Below are the code and all the weights of a small trained network. Each question names an input and a class and asks about switching units off, where a switched-off unit gives its printed mean instead of its output.

import numpy as np


def w(rows, s, z=0):
    codes = np.array(rows[::2]) - 128.0
    scale = np.full(codes.shape[1], s)
    scale[-1] = z or s
    return codes * scale


def norm(h):
    return h / np.sqrt((h * h).mean(-1, keepdims=True) + 1e-5)


def f(y):
    return y / 2 * (1 + np.tanh(0.7978845608 * (y + 0.044715 * y**3)))


def log_softmax(a):
    a = a - a.max(-1, keepdims=True)
    return a - np.log(np.exp(a).sum(-1, keepdims=True))


def net(x, mask):
    res = np.array(x, float).reshape(1, 8) / 4 @ E
    u = 0
    for l in range(2):
        y = f(norm(res) @ A[l][:, :-1].T + A[l][:, -1])
        res = res + np.where(mask[u : u + 16], y, B[l][:, -1]) @ B[l][:, :-1]
        u += 16
    return log_softmax(norm(res)[-1] @ U[:, :-1].T + U[:, -1])


A, B = {}, {}
E = w([
[130,129,127,126],'x0',
[154,156,215,21],'x1',
[126,129,128,128],'x2',
[123,105,246,210],'x3',
[129,127,126,129],'x4',
[254,92,109,130],'x5',
[125,21,117,94],'x6',
[128,128,127,128],'x7',
],0.0078)
A[0] = w([
[104,156,67,199,47],'0.n0',
[142,222,129,124,119],'0.n1',
[128,128,129,128,54],'0.n2',
[254,135,110,150,65],'0.n3',
[147,209,119,172,91],'0.n4',
[223,193,122,160,78],'0.n5',
[157,218,109,170,74],'0.n6',
[13,154,133,113,29],'0.n7',
[121,139,106,106,87],'0.n8',
[147,209,126,160,70],'0.n9',
[118,35,113,95,68],'0.n10',
[118,150,105,104,84],'0.n11',
[165,222,126,149,86],'0.n12',
[111,183,22,69,2],'0.n13',
[75,76,133,107,123],'0.n14',
[123,177,137,72,97],'0.n15',
],0.013,0.01)
B[0] = w([
[136,89,64,175,185],'0.n0',
[109,70,159,76,250],'0.n1',
[178,114,179,172,67],'0.n2',
[111,234,104,138,251],'0.n3',
[73,57,132,111,193],'0.n4',
[22,164,136,114,217],'0.n5',
[78,74,130,106,189],'0.n6',
[72,250,123,140,179],'0.n7',
[158,125,143,112,101],'0.n8',
[94,46,163,103,158],'0.n9',
[89,41,160,89,172],'0.n10',
[166,124,137,107,109],'0.n11',
[84,93,147,99,203],'0.n12',
[156,124,46,42,199],'0.n13',
[96,164,123,101,189],'0.n14',
[161,143,149,87,192],'0.n15',
],0.013,0.0028)
A[1] = w([
[71,109,50,155,140],'1.n0',
[210,243,99,163,2],'1.n1',
[147,207,181,50,114],'1.n2',
[238,57,107,136,41],'1.n3',
[113,132,250,238,134],'1.n4',
[148,126,177,59,43],'1.n5',
[108,123,89,123,129],'1.n6',
[223,124,138,126,76],'1.n7',
[89,237,136,140,44],'1.n8',
[100,119,74,163,60],'1.n9',
[242,109,105,145,28],'1.n10',
[125,126,83,69,185],'1.n11',
[125,127,67,189,13],'1.n12',
[100,42,130,86,38],'1.n13',
[114,149,170,56,133],'1.n14',
[168,130,171,83,85],'1.n15',
],0.012,0.0046)
B[1] = w([
[169,132,205,155,239],'1.n0',
[32,130,160,95,166],'1.n1',
[150,97,106,210,255],'1.n2',
[41,190,169,113,155],'1.n3',
[200,142,69,2,253],'1.n4',
[145,97,109,194,177],'1.n5',
[148,144,196,118,161],'1.n6',
[83,170,98,162,139],'1.n7',
[74,167,75,157,190],'1.n8',
[163,131,190,138,154],'1.n9',
[36,184,140,130,142],'1.n10',
[144,139,175,130,235],'1.n11',
[178,114,178,163,150],'1.n12',
[68,109,152,137,181],'1.n13',
[125,112,120,215,241],'1.n14',
[130,119,114,167,160],'1.n15',
],0.012,0.005)
U = w([
[58,236,127,134,108],'0',
[39,11,186,61,95],'1',
[233,121,62,1,111],'2',
[131,104,116,126,245],'3',
[207,71,151,238,73],'4',
],0.013,0.011)

Each question gives the input, the list of numbers given to net, and the class t.
The units are the neurons (one row each of A and B). Each row of codes is followed by its name. A weight is (code - 128) times the scale printed after its matrix; where a second scale follows, it is the last column's (A, B and U).
mask holds one flag per neuron, layer by layer. A switched-off neuron (its flag False) gives its mean, the last column of its row in B, instead of its output. The means were averaged over made-up inputs and are rounded, as every weight is.
A unit's drop is (log p(t) with every unit on - log p(t) with that unit switched off) / (log p(t) with every unit on - log p(t) with every unit switched off).
The circuit of an input: a set's keep is (log p(t) with only the set's units on - log p(t) with every unit switched off) / (log p(t) with every unit on - log p(t) with every unit switched off). Starting from the 12 units with the biggest drops (on a tie, the unit counted first), units are removed one at a time, each time the one whose removal leaves the highest keep (on an exact tie, the one counted first), for as long as the keep stays at least 0.8.
circuit, biggest first: the units of the circuit, biggest drop first
unit that matters most: the unit with the biggest drop
top k neurons: the k neurons with the biggest drops, biggest first
top k neurons in layer l: the k neurons of layer l with the biggest drops, biggest first
drop of u: that unit's drop, to one decimal
input [-7,4,-7,5,-1,7,-2,-5], class 0: unit that matters most => 0.n3
input [-3,-7,6,-7,-7,-6,-1,-7], class 2: top 2 neurons => (0.n13; 1.n14)
input [-1,-3,-8,5,-5,8,-7,3], class 0: top 2 neurons => (0.n5; 0.n3)
input [8,7,1,-3,2,7,-3,1], class 3: circuit, biggest first => (1.n2; 0.n3)
input [-4,3,6,7,4,0,6,8], class 2: top 2 neurons => (1.n4; 0.n1)
input [6,8,8,-3,7,6,8,-1], class 1: circuit, biggest first => (0.n10; 1.n13)
input [-8,6,5,-5,4,5,4,0], class 3: top 3 neurons in layer 1 => (1.n2; 1.n7; 1.n0)
input [4,7,3,-6,-5,-5,-7,1], class 1: circuit, biggest first => (0.n1; 0.n3)
input [-5,-8,4,-8,1,3,-1,-2], class 2: top 3 neurons => (0.n13; 1.n14; 1.n2)
input [5,-8,-1,1,7,-4,7,-1], class 4: top 2 neurons => (1.n0; 0.n1)
input [-7,5,6,7,6,-4,5,7], class 2: top 2 neurons => (1.n4; 0.n1)
input [-6,-8,-8,-7,6,-3,6,5], class 4: top 3 neurons => (1.n0; 1.n4; 0.n1)
input [4,-4,-3,4,1,-3,0,8], class 2: top 2 neurons in layer 0 => (0.n13; 0.n3)
input [-3,-2,-7,8,-2,-4,-7,-7], class 2: circuit, biggest first => (1.n4)
input [2,-4,-7,-3,-8,1,4,6], class 1: top 2 neurons in layer 0 => (0.n10; 0.n3)
input [4,-1,1,-2,1,8,8,-8], class 0: top 2 neurons => (1.n3; 0.n3)
input [-3,6,-5,-4,-6,8,-5,2], class 0: top 2 neurons => (0.n3; 0.n5)
input [-1,5,-1,3,3,-3,-5,2], class 1: top 3 neurons in layer 0 => (0.n1; 0.n3; 0.n12)
input [5,-5,-1,-5,-3,5,7,-7], class 1: top 2 neurons in layer 1 => (1.n3; 1.n4)
input [-3,2,6,0,-6,-4,3,6], class 0: circuit, biggest first => (0.n7)
input [-1,2,-4,-2,2,5,5,2], class 0: top 2 neurons => (0.n5; 0.n1)
input [5,-4,0,3,-8,-7,-8,6], class 1: top 2 neurons in layer 0 => (0.n4; 0.n9)
input [6,-3,-1,-4,8,-6,-7,-3], class 1: drop of 0.n1 => 0.1
input [0,4,6,-2,5,-2,-3,-8], class 4: drop of 0.n15 => 0.1
input [-6,0,4,8,8,2,-4,8], class 2: drop of 1.n4 => 0.8
